Below is a small trained network, with its code and all its weights. Each question gives an input and a class and asks what happens when units are switched off, that is, made to give their printed mean instead of their output.

import numpy as np


def w(rows, s, z=0):
    codes = np.array(rows[::2]) - 128.0
    scale = np.full(codes.shape[1], s)
    scale[-1] = z or s
    return codes * scale


def norm(h):
    return h / np.sqrt((h * h).mean(-1, keepdims=True) + 1e-5)


def f(y):
    return np.maximum(y, 0)


def log_softmax(a):
    a = a - a.max(-1, keepdims=True)
    return a - np.log(np.exp(a).sum(-1, keepdims=True))


def net(x, mask):
    res = np.array(x, float).reshape(1, 5) / 4 @ E
    u = 0
    for l in range(4):
        y = f(norm(res) @ A[l][:, :-1].T + A[l][:, -1])
        res = res + np.where(mask[u : u + 9], y, B[l][:, -1]) @ B[l][:, :-1]
        u += 9
    return log_softmax(norm(res)[-1] @ U[:, :-1].T + U[:, -1])


A, B = {}, {}
E = w([
[151,166,36,175,118,94,210,115,99,155,199],'x0',
[63,83,166,66,159,81,222,66,91,144,197],'x1',
[53,133,168,150,121,119,147,146,142,138,144],'x2',
[151,85,109,123,122,227,110,110,212,169,67],'x3',
[215,133,166,85,255,64,202,169,122,36,161],'x4',
],0.0046)
A[0] = w([
[123,252,155,171,115,80,195,128,189,221,143,8],'L0N0',
[54,137,172,140,10,153,81,119,71,216,132,91],'L0N1',
[198,39,111,123,153,115,126,99,158,155,162,146],'L0N2',
[93,97,16,212,84,157,137,44,135,123,21,36],'L0N3',
[130,145,146,171,102,144,129,229,58,98,193,227],'L0N4',
[253,146,172,88,122,164,199,171,245,69,115,254],'L0N5',
[43,195,175,130,226,16,75,107,201,140,54,56],'L0N6',
[195,120,126,152,82,97,158,151,90,179,148,86],'L0N7',
[151,231,114,135,133,170,41,175,51,96,38,115],'L0N8',
],0.0037,0.00097)
B[0] = w([
[71,194,96,57,121,197,221,157,75,124,178,167],'L0N0',
[130,50,162,117,125,159,158,120,254,159,63,227],'L0N1',
[140,106,132,154,143,114,104,202,160,121,99,177],'L0N2',
[102,120,198,100,99,132,101,84,89,122,198,212],'L0N3',
[100,89,166,113,91,171,206,99,120,115,170,189],'L0N4',
[116,160,126,120,204,132,104,105,89,213,192,252],'L0N5',
[175,64,180,157,111,126,139,154,103,60,107,175],'L0N6',
[147,150,83,96,81,155,180,78,120,94,135,159],'L0N7',
[160,132,206,101,139,196,106,108,108,153,97,229],'L0N8',
],0.0051,0.0041)
A[1] = w([
[220,126,80,76,107,119,109,153,79,116,135,2],'L1N0',
[109,118,20,152,114,39,197,140,149,99,171,74],'L1N1',
[185,86,76,61,179,64,117,147,201,72,174,47],'L1N2',
[138,228,142,73,113,40,138,105,151,84,204,145],'L1N3',
[121,95,175,106,49,183,127,176,137,73,134,178],'L1N4',
[114,39,51,59,219,55,219,142,110,128,187,136],'L1N5',
[169,117,130,95,244,230,113,107,111,178,95,88],'L1N6',
[85,86,175,112,71,74,84,161,70,22,140,119],'L1N7',
[131,208,120,119,67,160,3,40,188,79,126,89],'L1N8',
],0.0039,0.0013)
B[1] = w([
[82,157,118,254,107,95,119,129,189,142,163,149],'L1N0',
[124,158,93,81,103,226,181,138,117,79,99,175],'L1N1',
[88,107,107,119,160,110,84,130,140,119,134,174],'L1N2',
[128,105,92,148,78,161,130,136,147,108,126,186],'L1N3',
[118,116,113,155,155,96,166,117,125,89,138,192],'L1N4',
[85,129,80,119,162,136,123,100,55,132,97,253],'L1N5',
[98,180,164,153,109,49,140,137,138,113,123,230],'L1N6',
[145,106,160,173,137,121,123,128,207,113,145,167],'L1N7',
[134,112,150,97,110,113,160,113,86,115,173,194],'L1N8',
],0.0078,0.0049)
A[2] = w([
[136,164,45,148,101,114,93,174,124,200,139,81],'L2N0',
[201,108,78,49,210,91,156,182,78,86,137,105],'L2N1',
[165,121,126,162,124,111,160,21,79,121,170,111],'L2N2',
[254,128,121,124,41,85,162,115,101,175,134,71],'L2N3',
[184,182,196,133,179,173,8,193,186,140,123,112],'L2N4',
[65,144,168,156,92,135,109,94,155,137,176,122],'L2N5',
[186,101,166,75,230,128,150,207,120,117,49,238],'L2N6',
[72,145,133,112,95,96,133,91,164,233,68,143],'L2N7',
[203,164,47,105,85,158,171,137,68,122,165,253],'L2N8',
],0.005,0.0016)
B[2] = w([
[112,83,170,216,202,196,150,127,106,149,95,150],'L2N0',
[43,101,88,83,96,145,57,89,220,171,133,237],'L2N1',
[170,188,104,189,51,150,137,181,78,154,115,207],'L2N2',
[208,151,111,184,148,100,43,22,95,91,151,158],'L2N3',
[139,228,160,115,26,5,210,151,163,134,116,255],'L2N4',
[140,15,145,144,192,145,131,153,213,143,115,212],'L2N5',
[156,133,109,114,96,103,114,24,29,155,91,251],'L2N6',
[140,135,93,158,192,197,101,253,161,112,115,214],'L2N7',
[178,82,181,79,54,99,98,208,104,122,129,247],'L2N8',
],0.0056,0.004)
A[3] = w([
[142,123,162,105,136,198,180,182,136,187,125,98],'L3N0',
[168,155,55,154,161,146,83,120,129,177,115,140],'L3N1',
[91,90,169,151,101,97,106,103,125,45,81,130],'L3N2',
[110,124,175,157,91,77,102,116,136,143,70,78],'L3N3',
[140,57,166,113,144,194,137,107,227,208,157,55],'L3N4',
[134,85,142,75,188,164,71,49,123,144,164,174],'L3N5',
[90,113,174,100,102,157,59,147,102,174,123,6],'L3N6',
[112,144,120,134,84,114,99,103,232,92,98,117],'L3N7',
[96,87,105,133,106,120,253,152,149,124,101,150],'L3N8',
],0.0066,0.0012)
B[3] = w([
[87,150,60,82,215,80,95,122,176,106,75,211],'L3N0',
[125,60,217,127,177,147,200,164,97,26,155,170],'L3N1',
[125,72,66,148,205,191,126,89,130,117,117,234],'L3N2',
[131,128,55,116,112,156,179,105,149,169,83,245],'L3N3',
[119,133,45,208,77,144,50,215,147,254,26,253],'L3N4',
[71,146,143,48,60,45,50,77,170,191,245,205],'L3N5',
[95,61,169,132,131,176,116,196,132,131,151,182],'L3N6',
[125,176,68,96,173,114,159,138,144,121,135,216],'L3N7',
[165,178,124,139,170,160,122,213,151,41,149,244],'L3N8',
],0.0053,0.0044)
U = w([
[95,162,51,56,95,177,192,188,48,54,194,144],'0',
[248,113,174,193,29,172,90,123,78,172,197,127],'1',
[83,88,77,171,128,183,82,201,241,211,64,164],'2',
[179,95,167,114,124,124,167,39,170,83,62,81],'3',
[44,103,103,39,176,49,57,10,100,148,181,138],'4',
[137,84,169,215,214,112,166,141,119,68,189,137],'5',
[192,254,187,138,96,9,168,107,155,183,81,135],'6',
[145,159,221,104,140,184,86,94,134,158,192,1],'7',
],0.0086,0.0064)

Each question gives the input, the list of numbers given to net, and the class t.
The units are the neurons (one row each of A and B). Each row of codes is followed by its name. A weight is (code - 128) times the scale printed after its matrix; where a second scale follows, it is the last column's (A, B and U).
mask holds one flag per neuron, layer by layer. A switched-off neuron (its flag False) gives its mean, the last column of its row in B, instead of its output. The means were averaged over made-up inputs and are rounded, as every weight is.
A unit's drop is (log p(t) with every unit on - log p(t) with that unit switched off) / (log p(t) with every unit on - log p(t) with every unit switched off).
The circuit of an input: a set's keep is (log p(t) with only the set's units on - log p(t) with every unit switched off) / (log p(t) with every unit on - log p(t) with every unit switched off). Starting from the 12 units with the biggest drops (on a tie, the unit counted first), units are removed one at a time, each time the one whose removal leaves the highest keep (on an exact tie, the one counted first), for as long as the keep stays at least 0.8.
units of the circuit, in order: the units of the circuit, biggest drop first
most important unit: the unit with the biggest drop
k most important neurons: the k neurons with the biggest drops, biggest first
k most important neurons of layer l: the k neurons of layer l with the biggest drops, biggest first
drop of u: that unit's drop, to one decimal
input [-7,-8,4,-7,6], class 6: most important neuron of layer 1 => [L1N5]
input [6,-4,-8,-8,3], class 1: units of the circuit, in order => [L2N8 L2N3]
input [-4,7,-1,-5,-2], class 2: units of the circuit, in order => [L1N7 L2N6 L2N5 L3N4]
input [2,-7,-5,-6,3], class 1: 2 most important neurons of layer 0 => [L0N1 L0N4]
input [-1,-3,-4,0,7], class 6: 3 most important neurons => [L2N4 L1N6 L1N0]
input [5,-6,-6,-7,4], class 1: 2 most important neurons => [L2N8 L0N8]
input [-5,-3,2,-8,2], class 5: 2 most important neurons => [L0N4 L1N7]
input [1,-4,-8,-3,-8], class 1: 2 most important neurons of layer 2 => [L2N3 L2N1]
input [-6,0,-8,0,-2], class 3: 2 most important neurons => [L1N8 L3N2]
input [1,-2,-3,-2,6], class 4: 2 most important neurons => [L2N1 L1N2]
input [2,5,-8,4,-2], class 0: 2 most important neurons of layer 2 => [L2N2 L2N1]
input [-3,-2,-8,0,6], class 6: 2 most important neurons => [L2N4 L1N0]
input [-5,7,-1,-6,-2], class 2: 4 most important neurons of layer 1 => [L1N7 L1N8 L1N6 L1N1]
input [-8,-6,0,5,0], class 6: most important neuron => [L2N4]
input [0,-3,-4,-7,-1], class 1: 2 most important neurons => [L0N8 L2N2]
input [-6,8,2,1,-2], class 2: drop of L3N4 => 0.2
input [-8,-7,-5,0,8], class 6: drop of L2N4 => 0.4
input [1,-2,-4,0,0], class 6: drop of L1N5 => 0.2
input [-2,-2,6,5,6], class 6: drop of L0N5 => 0.1
input [-1,-1,8,0,3], class 5: 2 most important neurons => [L0N6 L1N7]
input [1,1,7,-6,-2], class 5: most important unit => L2N1
input [-3,2,7,-7,-2], class 2: 2 most important neurons of layer 2 => [L2N5 L2N4]
